Below are the code and all the weights of a small trained network. Each question names an input and a class and asks about switching units off, where a switched-off unit gives its printed mean instead of its output.

import numpy as np


def w(rows, s, z=0):
    codes = np.array(rows[::2]) - 128.0
    scale = np.full(codes.shape[1], s)
    scale[-1] = z or s
    return codes * scale


def norm(h):
    return h / np.sqrt((h * h).mean(-1, keepdims=True) + 1e-5)


def f(y):
    return y / 2 * (1 + np.tanh(0.7978845608 * (y + 0.044715 * y**3)))


def log_softmax(a):
    a = a - a.max(-1, keepdims=True)
    return a - np.log(np.exp(a).sum(-1, keepdims=True))


def net(x, mask):
    res = np.array(x, float).reshape(1, 6) / 4 @ E
    u = 0
    for l in range(2):
        y = f(norm(res) @ A[l][:, :-1].T + A[l][:, -1])
        res = res + np.where(mask[u : u + 15], y, B[l][:, -1]) @ B[l][:, :-1]
        u += 15
    return log_softmax(norm(res)[-1] @ U[:, :-1].T + U[:, -1])


A, B = {}, {}
E = w([
[201,111,188,5,126],'x0',
[135,204,124,108,189],'x1',
[74,191,2,32,69],'x2',
[105,153,170,146,81],'x3',
[118,143,147,133,116],'x4',
[54,84,169,13,208],'x5',
],0.0065)
A[0] = w([
[95,149,65,181,104,237],'L0N0',
[110,126,151,84,38,252],'L0N1',
[157,122,76,114,167,12],'L0N2',
[91,135,80,151,94,170],'L0N3',
[239,81,162,187,52,107],'L0N4',
[82,132,164,125,163,99],'L0N5',
[176,100,160,224,177,211],'L0N6',
[121,189,44,152,123,148],'L0N7',
[255,187,151,92,64,184],'L0N8',
[87,174,56,125,140,60],'L0N9',
[106,110,73,46,79,189],'L0N10',
[113,157,47,184,68,1],'L0N11',
[124,111,110,122,45,75],'L0N12',
[147,105,105,111,129,49],'L0N13',
[226,93,91,116,127,57],'L0N14',
],0.0097,0.0023)
B[0] = w([
[174,167,124,129,149,231],'L0N0',
[113,159,118,122,187,200],'L0N1',
[126,141,85,112,167,133],'L0N2',
[163,156,113,95,141,186],'L0N3',
[107,102,81,129,162,234],'L0N4',
[95,141,109,82,61,149],'L0N5',
[2,142,112,145,229,250],'L0N6',
[158,163,126,134,97,229],'L0N7',
[41,124,91,90,202,254],'L0N8',
[190,132,113,115,137,193],'L0N9',
[76,109,51,192,132,234],'L0N10',
[183,170,182,40,93,209],'L0N11',
[168,160,116,145,152,153],'L0N12',
[147,149,155,188,145,121],'L0N13',
[99,137,132,131,121,165],'L0N14',
],0.0074,0.0048)
A[1] = w([
[81,180,77,98,194,221],'L1N0',
[173,87,220,102,153,253],'L1N1',
[204,53,182,55,103,93],'L1N2',
[49,46,231,116,255,233],'L1N3',
[173,70,200,73,135,136],'L1N4',
[85,85,118,79,80,76],'L1N5',
[42,166,164,89,159,105],'L1N6',
[109,151,74,26,119,158],'L1N7',
[101,78,92,192,102,97],'L1N8',
[146,132,53,92,165,141],'L1N9',
[128,191,161,89,171,216],'L1N10',
[67,123,134,144,145,137],'L1N11',
[118,116,147,207,120,160],'L1N12',
[131,90,124,148,109,86],'L1N13',
[115,48,168,189,116,134],'L1N14',
],0.01,0.0023)
B[1] = w([
[99,92,150,196,115,232],'L1N0',
[194,138,52,109,49,144],'L1N1',
[142,173,68,109,124,131],'L1N2',
[190,106,140,86,72,248],'L1N3',
[254,218,75,145,77,137],'L1N4',
[99,94,141,110,123,131],'L1N5',
[123,85,141,112,108,179],'L1N6',
[105,132,180,228,151,191],'L1N7',
[120,138,122,200,153,132],'L1N8',
[123,114,194,116,139,181],'L1N9',
[110,80,113,133,109,173],'L1N10',
[75,139,169,61,119,156],'L1N11',
[64,162,94,108,152,133],'L1N12',
[107,163,121,137,126,120],'L1N13',
[126,153,133,101,134,138],'L1N14',
],0.0084,0.013)
U = w([
[93,156,122,219,137,124],'0',
[127,53,167,98,128,40],'1',
[250,169,106,114,68,255],'2',
],0.011,0.00054)

Each question gives the input, the list of numbers given to net, and the class t.
The units are the neurons (one row each of A and B). Each row of codes is followed by its name. A weight is (code - 128) times the scale printed after its matrix; where a second scale follows, it is the last column's (A, B and U).
mask holds one flag per neuron, layer by layer. A switched-off neuron (its flag False) gives its mean, the last column of its row in B, instead of its output. The means were averaged over made-up inputs and are rounded, as every weight is.
A unit's drop is (log p(t) with every unit on - log p(t) with that unit switched off) / (log p(t) with every unit on - log p(t) with every unit switched off).
The circuit of an input: a set's keep is (log p(t) with only the set's units on - log p(t) with every unit switched off) / (log p(t) with every unit on - log p(t) with every unit switched off). Starting from the 12 units with the biggest drops (on a tie, the unit counted first), units are removed one at a time, each time the one whose removal leaves the highest keep (on an exact tie, the one counted first), for as long as the keep stays at least 0.8.
units of the circuit, in order: the units of the circuit, biggest drop first
top k neurons: the k neurons with the biggest drops, biggest first
drop of u: that unit's drop, to one decimal
input [5,-2,-1,4,-5,-7], class 1: units of the circuit, in order	[L0N8]
input [6,8,-8,-7,1,2], class 2: units of the circuit, in order	[L1N4, L1N1]
input [-4,4,-1,4,-8,2], class 1: units of the circuit, in order	[L0N10, L1N6]
input [-8,-8,2,5,-8,-8], class 2: units of the circuit, in order	[L0N11, L1N0]
input [-4,8,2,-5,-1,-2], class 2: units of the circuit, in order	[L0N6, L0N9]
input [4,5,1,-4,-7,0], class 0: units of the circuit, in order	[L1N7, L1N3]
input [6,-8,2,-7,-8,0], class 0: top 2 neurons	[L0N10, L1N3]
input [-4,8,8,8,1,-1], class 2: top 2 neurons	[L0N6, L0N7]
input [8,-6,0,2,1,-8], class 1: top 3 neurons	[L0N8, L0N7, L0N10]
input [2,6,2,2,-6,-7], class 0: top 2 neurons	[L0N8, L1N3]
input [8,5,2,3,1,-3], class 0: top 2 neurons	[L1N7, L1N0]
input [5,4,-4,-5,-8,-6], class 1: top 2 neurons	[L1N3, L0N10]
input [3,-5,7,0,3,-6], class 0: top 3 neurons	[L1N3, L0N8, L1N7]
input [7,-4,-6,-5,-2,1], class 2: units of the circuit, in order	[L1N4]
input [-4,-8,8,-6,-1,5], class 0: drop of L0N10	0.1
input [2,8,-6,8,-6,8], class 2: drop of L0N11	0.0
input [0,-1,4,-6,-8,1], class 0: drop of L0N10	0.1
